Here is a tiny trained network, its code and every weight. The questions are about switching its units off for an input and a target symbol, where a switched-off unit gives its printed mean instead of its output.

import numpy as np


def w(rows, s, z=0):
    codes = np.array(rows[::2]) - 128.0
    scale = np.full(codes.shape[1], s)
    scale[-1] = z or s
    return codes * scale


def norm(h):
    return h / np.sqrt((h * h).mean(-1, keepdims=True) + 1e-5)


def f(y):
    return y / 2 * (1 + np.tanh(0.7978845608 * (y + 0.044715 * y**3)))


def softmax(a):
    e = np.exp(a - a.max(-1, keepdims=True))
    return e / e.sum(-1, keepdims=True)


def log_softmax(a):
    a = a - a.max(-1, keepdims=True)
    return a - np.log(np.exp(a).sum(-1, keepdims=True))


def net(x, mask):
    ids = ['αγδξτψω'.index(c) for c in x.split()]
    T = len(ids)
    res = E[ids] + P[:T]
    u = 0
    for l in range(2):
        r = norm(res)
        for j in range(3):
            rows = slice(2 * j, 2 * j + 2)
            q, k, v = (r @ M[l][rows].T for M in (Q, K, V))
            z = softmax(np.where(np.tri(T) > 0, q @ k.T / 2**0.5, -1e9)) @ v
            o = O[l][rows]
            res = res + np.where(mask[u + j], z, o[:, -1]) @ o[:, :-1]
        u += 3
        y = f(norm(res) @ A[l][:, :-1].T + A[l][:, -1])
        res = res + np.where(mask[u : u + 4], y, B[l][:, -1]) @ B[l][:, :-1]
        u += 4
    return log_softmax(norm(res)[-1] @ U[:, :-1].T + U[:, -1])


Q, K, V, O, A, B = {}, {}, {}, {}, {}, {}
E = w([
[91,172,18,111,111,142,122],'α',
[184,25,11,164,105,56,72],'γ',
[82,8,138,103,181,254,75],'δ',
[162,227,222,71,154,199,161],'ξ',
[192,72,154,187,171,165,170],'τ',
[100,189,99,153,193,86,52],'ψ',
[72,88,222,127,71,179,74],'ω',
],0.011)
P = w([
[94,52,138,214,175,132,254],'0',
[121,91,154,200,174,135,196],'1',
[141,125,114,179,152,151,161],'2',
[158,142,104,154,133,145,136],'3',
[179,140,103,125,132,130,122],'4',
[199,136,101,93,131,113,122],'5',
[214,151,106,53,143,97,112],'6',
[193,137,83,121,134,128,144],'7',
],0.005)
Q[0] = w([
[182,140,26,170,157,145,74],'0.h0',
[198,98,34,125,196,151,92],'0.h0',
[204,83,86,145,140,119,143],'0.h1',
[77,219,79,59,151,164,88],'0.h1',
[143,154,27,143,143,94,2],'0.h2',
[120,106,166,151,124,107,135],'0.h2',
],0.0094)
K[0] = w([
[138,118,157,55,96,152,91],'0.h0',
[150,118,164,1,152,163,73],'0.h0',
[85,154,79,90,118,155,174],'0.h1',
[162,137,159,67,127,137,91],'0.h1',
[104,184,34,95,77,144,114],'0.h2',
[147,128,156,144,114,82,146],'0.h2',
],0.015)
V[0] = w([
[82,58,98,106,185,210,75],'0.h0',
[178,141,40,71,166,131,135],'0.h0',
[121,66,177,204,157,132,79],'0.h1',
[198,233,62,109,205,154,192],'0.h1',
[178,177,221,189,207,124,2],'0.h2',
[185,147,178,148,73,25,146],'0.h2',
],0.0039)
O[0] = w([
[173,96,70,109,204,222,105,255],'0.h0',
[142,125,43,111,144,127,177,92],'0.h0',
[255,102,73,136,149,59,91,181],'0.h1',
[97,107,149,119,175,125,146,120],'0.h1',
[153,138,75,157,168,59,128,115],'0.h2',
[137,98,95,112,124,95,83,39],'0.h2',
],0.0068,0.0035)
A[0] = w([
[99,118,47,163,191,85,128,206],'0.n0',
[123,144,70,36,205,162,97,249],'0.n1',
[28,183,175,127,188,95,209,241],'0.n2',
[153,121,115,160,120,252,2,108],'0.n3',
],0.0064,0.0011)
B[0] = w([
[110,91,144,145,162,94,3,159],'0.n0',
[91,70,161,204,113,198,77,199],'0.n1',
[123,170,216,187,128,159,76,152],'0.n2',
[77,106,135,73,163,99,169,253],'0.n3',
],0.0072,0.0074)
Q[1] = w([
[16,13,210,116,179,254,117],'1.h0',
[152,218,246,212,187,209,172],'1.h0',
[76,61,170,39,100,193,85],'1.h1',
[140,161,173,105,173,207,200],'1.h1',
[84,175,218,60,173,122,128],'1.h2',
[149,140,181,127,184,113,102],'1.h2',
],0.0071)
K[1] = w([
[107,129,155,30,122,214,106],'1.h0',
[255,156,171,32,135,86,164],'1.h0',
[83,97,146,32,87,175,111],'1.h1',
[200,161,180,82,197,180,197],'1.h1',
[84,6,133,116,41,39,79],'1.h2',
[134,103,131,107,157,146,125],'1.h2',
],0.0072)
V[1] = w([
[205,102,145,170,108,68,99],'1.h0',
[219,216,175,142,162,157,154],'1.h0',
[138,49,118,186,72,92,207],'1.h1',
[162,190,28,140,72,172,157],'1.h1',
[126,31,167,158,115,120,97],'1.h2',
[2,145,91,159,85,126,202],'1.h2',
],0.0058)
O[1] = w([
[136,40,99,106,159,152,125,52],'1.h0',
[146,155,180,153,137,255,105,103],'1.h0',
[209,153,129,129,189,149,135,110],'1.h1',
[119,44,132,166,121,197,17,2],'1.h1',
[48,136,137,106,88,66,143,254],'1.h2',
[91,39,81,170,100,68,112,88],'1.h2',
],0.0063,0.0048)
A[1] = w([
[211,47,1,191,51,17,86,69],'1.n0',
[49,97,128,72,219,186,133,55],'1.n1',
[32,108,133,121,12,134,60,158],'1.n2',
[61,144,203,169,137,95,214,245],'1.n3',
],0.0049,0.0011)
B[1] = w([
[127,134,227,104,83,193,124,196],'1.n0',
[74,132,123,104,142,174,157,235],'1.n1',
[254,110,81,176,99,118,157,176],'1.n2',
[182,132,102,55,95,63,121,251],'1.n3',
],0.01,0.0032)
U = w([
[131,156,39,211,51,134,136,233],'α',
[178,35,183,94,54,129,24,117],'γ',
[12,74,115,65,194,184,145,5],'δ',
[120,249,237,122,84,198,126,139],'ξ',
[251,128,123,162,229,114,178,38],'τ',
[80,183,138,180,182,49,2,168],'ψ',
[107,183,131,40,84,10,175,159],'ω',
],0.0055,0.0015)

Each question gives the input, a string of symbols that net reads in full, and the target symbol t.
The units are the heads (2 rows each of Q, K, V and O) and the neurons (one row each of A and B). Each row of codes is followed by its name. A weight is (code - 128) times the scale printed after its matrix; where a second scale follows, it is the last column's (O, A, B and U).
mask holds one flag per unit, layer by layer, with each layer's heads first. A switched-off unit (its flag False) gives its mean, the last column of its rows in O or B, instead of its output. The means were averaged over made-up inputs and are rounded, as every weight is.
A unit's drop is (log p(t) with every unit on - log p(t) with that unit switched off) / (log p(t) with every unit on - log p(t) with every unit switched off).
The circuit of an input: a set's keep is (log p(t) with only the set's units on - log p(t) with every unit switched off) / (log p(t) with every unit on - log p(t) with every unit switched off). Starting from the 12 units with the biggest drops (on a tie, the unit counted first), units are removed one at a time, each time the one whose removal leaves the highest keep (on an exact tie, the one counted first), for as long as the keep stays at least 0.8.
units of the circuit, in order: the units of the circuit, biggest drop first
k most important neurons: the k neurons with the biggest drops, biggest first
top k neurons in layer l: the k neurons of layer l with the biggest drops, biggest first
heads that matter: for each layer, one digit per head in row order, 1 if its drop is at least 0.15 and else 0, layers parted by /
drop of u: that unit's drop, to one decimal
input ω α δ ξ τ, target ξ: units of the circuit, in order	1.h0
input ψ ω ω ξ ξ α τ, target ξ: heads that matter	110 / 100
input ξ α ψ, target ξ: units of the circuit, in order	0.h2, 1.h0
input ω ω α ω ξ α, target α: units of the circuit, in order	1.n2, 0.n1
input τ ξ γ α, target ξ: units of the circuit, in order	0.h1, 1.h0, 0.h0, 0.n2
input ψ δ α γ, target δ: units of the circuit, in order	0.h1, 0.h2
input ξ α α α ψ γ, target ξ: top 2 neurons in layer 0	0.n3, 0.n1
input ω ω ω δ τ α γ, target δ: heads that matter	110 / 000
input α ψ ξ ψ ω γ, target ω: top 2 neurons in layer 0	0.n3, 0.n1
input ω δ α ω γ, target ω: heads that matter	111 / 100
input ψ ω ξ γ, target γ: 2 most important neurons	1.n0, 0.n0
input α δ δ ψ, target δ: 2 most important neurons	0.n3, 1.n1
input α ω τ, target ω: top 2 neurons in layer 1	1.n3, 1.n2
input ω α ω δ ψ, target δ: most important neuron	0.n1
input ω α ω ψ, target ω: 2 most important neurons	0.n3, 1.n3
input ψ τ α α δ δ α, target δ: 4 most important neurons	0.n3, 1.n1, 1.n3, 0.n2
input γ ψ δ α, target δ: drop of 1.n1	0.2
input ξ ω ξ γ ψ α ψ, target ξ: drop of 0.h2	0.6
input ω α ξ γ, target ξ: drop of 1.n3	0.1
input τ α γ ψ ψ ω γ τ, target ω: drop of 0.h1	0.8
